Below is a small trained network, with its code and all its weights. Each question gives an input and a class and asks what happens when units are switched off, that is, made to give their printed mean instead of their output.

import numpy as np


def w(rows, s, z=0):
    codes = np.array(rows[::2]) - 128.0
    scale = np.full(codes.shape[1], s)
    scale[-1] = z or s
    return codes * scale


def f(y):
    return np.maximum(y, 0)


def log_softmax(a):
    a = a - a.max(-1, keepdims=True)
    return a - np.log(np.exp(a).sum(-1, keepdims=True))


def net(x, mask):
    res = np.array(x, float).reshape(1, 2) / 4 @ E
    y = f(res @ A[0][:, :-1].T + A[0][:, -1])
    res = res + np.where(mask, y, B[0][:, -1]) @ B[0][:, :-1]
    return log_softmax(res[-1] @ U[:, :-1].T + U[:, -1])


A, B = {}, {}
E = w([
[119,53,118,53,88,16,124],'x0',
[10,199,81,73,113,187,81],'x1',
],0.013)
A[0] = w([
[73,109,126,146,84,36,56,85],'N0',
[171,213,219,225,185,254,96,131],'N1',
[162,55,177,175,141,48,73,254],'N2',
[89,213,105,71,155,152,65,83],'N3',
[59,137,76,71,67,212,116,69],'N4',
[200,94,195,217,168,122,179,59],'N5',
],0.0085,0.0039)
B[0] = w([
[106,100,158,149,114,111,83,177],'N0',
[58,100,202,130,95,117,77,250],'N1',
[67,210,151,36,131,105,167,228],'N2',
[203,132,86,95,158,11,128,205],'N3',
[229,192,114,120,152,123,77,209],'N4',
[178,156,8,115,126,123,156,209],'N5',
],0.011,0.014)
U = w([
[40,37,195,172,38,75,163,252],'0',
[231,195,36,181,204,151,255,4],'1',
],0.0048,0.0034)

Each question gives the input, the list of numbers given to net, and the class t.
The units are the neurons (one row each of A and B). Each row of codes is followed by its name. A weight is (code - 128) times the scale printed after its matrix; where a second scale follows, it is the last column's (A, B and U).
mask holds one flag per neuron, in row order. A switched-off neuron (its flag False) gives its mean, the last column of its row in B, instead of its output. The means were averaged over made-up inputs and are rounded, as every weight is.
A unit's drop is (log p(t) with every unit on - log p(t) with that unit switched off) / (log p(t) with every unit on - log p(t) with every unit switched off).
most important unit: the unit with the biggest drop
k most important neurons: the k neurons with the biggest drops, biggest first
drop when u is switched off: that unit's drop, to one decimal
input [-4,-2], class 0: most important unit => N1
input [-3,-3], class 0: 3 most important neurons => N1, N4, N3
input [-5,3], class 0: 2 most important neurons => N1, N5
input [3,6], class 1: 3 most important neurons => N1, N4, N3
input [-3,1], class 0: 2 most important neurons => N5, N1
input [4,6], class 1: 3 most important neurons => N1, N4, N3
input [7,8], class 1: 2 most important neurons => N4, N1
input [-5,1], class 0: drop when N1 is switched off => 0.3
input [-5,-4], class 0: drop when N4 is switched off => 0.2
input [-3,-1], class 0: drop when N4 is switched off => 0.1
